Here is a tiny trained network, its code and every weight. The questions are about switching its units off for an input and a class, where a switched-off unit gives its printed mean instead of its output.

import numpy as np


def w(rows, s, z=0):
    codes = np.array(rows[::2]) - 128.0
    scale = np.full(codes.shape[1], s)
    scale[-1] = z or s
    return codes * scale


def f(y):
    return y / 2 * (1 + np.tanh(0.7978845608 * (y + 0.044715 * y**3)))


def log_softmax(a):
    a = a - a.max(-1, keepdims=True)
    return a - np.log(np.exp(a).sum(-1, keepdims=True))


def net(x, mask):
    res = np.array(x, float).reshape(1, 5) / 4 @ E
    y = f(res @ A[0][:, :-1].T + A[0][:, -1])
    res = res + np.where(mask, y, B[0][:, -1]) @ B[0][:, :-1]
    return log_softmax(res[-1] @ U[:, :-1].T + U[:, -1])


A, B = {}, {}
E = w([
[167,172,167,16,88],'x0',
[146,39,40,73,183],'x1',
[119,121,192,136,255],'x2',
[22,204,110,89,143],'x3',
[35,35,206,36,115],'x4',
],0.0077)
A[0] = w([
[249,73,189,197,93,142],'n0',
[137,91,154,162,139,108],'n1',
[121,197,139,138,204,175],'n2',
[94,243,88,144,78,252],'n3',
[145,197,212,50,162,135],'n4',
[101,112,135,249,202,139],'n5',
[76,173,219,44,88,92],'n6',
[77,95,196,243,236,162],'n7',
[210,201,179,80,214,134],'n8',
[107,113,49,107,150,209],'n9',
[193,140,144,93,171,68],'n10',
[189,38,157,193,77,124],'n11',
[163,186,107,117,144,206],'n12',
[62,239,71,148,32,157],'n13',
[162,129,120,169,111,148],'n14',
[30,105,84,167,142,126],'n15',
[90,73,63,135,54,154],'n16',
[207,115,186,72,169,178],'n17',
[118,143,136,46,138,178],'n18',
[86,41,41,79,141,153],'n19',
[93,135,175,74,99,181],'n20',
[163,160,86,49,66,71],'n21',
[86,136,112,162,149,82],'n22',
],0.011,0.0036)
B[0] = w([
[185,64,146,133,40,217],'n0',
[116,119,137,130,94,144],'n1',
[161,136,109,191,149,192],'n2',
[191,174,102,178,81,214],'n3',
[127,138,61,64,149,196],'n4',
[106,106,145,185,79,227],'n5',
[64,89,140,6,102,218],'n6',
[75,152,162,236,64,251],'n7',
[219,167,75,145,175,192],'n8',
[136,97,88,108,142,177],'n9',
[164,163,117,118,121,147],'n10',
[145,59,127,131,82,188],'n11',
[123,165,110,140,121,168],'n12',
[175,236,155,160,79,214],'n13',
[123,86,136,145,101,158],'n14',
[187,82,159,174,145,180],'n15',
[156,155,59,85,126,176],'n16',
[146,153,71,140,118,183],'n17',
[111,120,104,90,173,182],'n18',
[188,74,90,65,183,209],'n19',
[106,85,123,76,127,191],'n20',
[64,120,155,136,63,176],'n21',
[125,107,156,150,107,147],'n22',
],0.021,0.011)
U = w([
[82,201,195,165,213,26],'0',
[72,189,150,188,175,2],'1',
[17,206,156,112,107,126],'2',
[109,207,39,255,84,249],'3',
[81,132,33,88,183,138],'4',
[100,82,123,186,55,139],'5',
[161,101,184,158,211,100],'6',
[227,149,171,114,117,171],'7',
],0.0081,0.0028)

Each question gives the input, the list of numbers given to net, and the class t.
The units are the neurons (one row each of A and B). Each row of codes is followed by its name. A weight is (code - 128) times the scale printed after its matrix; where a second scale follows, it is the last column's (A, B and U).
mask holds one flag per neuron, in row order. A switched-off neuron (its flag False) gives its mean, the last column of its row in B, instead of its output. The means were averaged over made-up inputs and are rounded, as every weight is.
A unit's drop is (log p(t) with every unit on - log p(t) with that unit switched off) / (log p(t) with every unit on - log p(t) with every unit switched off).
The circuit of an input: a set's keep is (log p(t) with only the set's units on - log p(t) with every unit switched off) / (log p(t) with every unit on - log p(t) with every unit switched off). Starting from the 12 units with the biggest drops (on a tie, the unit counted first), units are removed one at a time, each time the one whose removal leaves the highest keep (on an exact tie, the one counted first), for as long as the keep stays at least 0.8.
units of the circuit, in order: the units of the circuit, biggest drop first
k most important neurons: the k neurons with the biggest drops, biggest first
drop when u is switched off: that unit's drop, to one decimal
input [1,8,8,-8,-3], class 3: units of the circuit, in order => n17
input [1,2,4,-8,-2], class 5: 3 most important neurons => n0, n11, n13
input [-5,4,-3,-1,-5], class 5: units of the circuit, in order => n8, n13
input [-6,1,7,-6,-5], class 5: 4 most important neurons => n0, n11, n13, n3
input [0,3,-1,4,0], class 4: units of the circuit, in order => n7, n0
input [-8,-8,-8,7,8], class 7: 2 most important neurons => n6, n15
input [2,-6,-1,-2,4], class 2: 2 most important neurons => n19, n8
input [-6,-2,-8,-5,-5], class 5: 4 most important neurons => n0, n11, n14, n8
input [-4,5,4,6,4], class 6: 2 most important neurons => n19, n15
input [-3,8,7,8,0], class 6: 4 most important neurons => n19, n15, n3, n13
input [-2,6,-3,6,-3], class 7: 2 most important neurons => n7, n19
input [-4,7,-4,-5,-4], class 5: drop when n16 is switched off => -0.1
input [-5,8,4,6,0], class 6: drop when n3 is switched off => 0.1
input [-2,4,1,5,1], class 6: drop when n15 is switched off => 0.2
input [6,-6,-7,7,3], class 2: units of the circuit, in order => n6
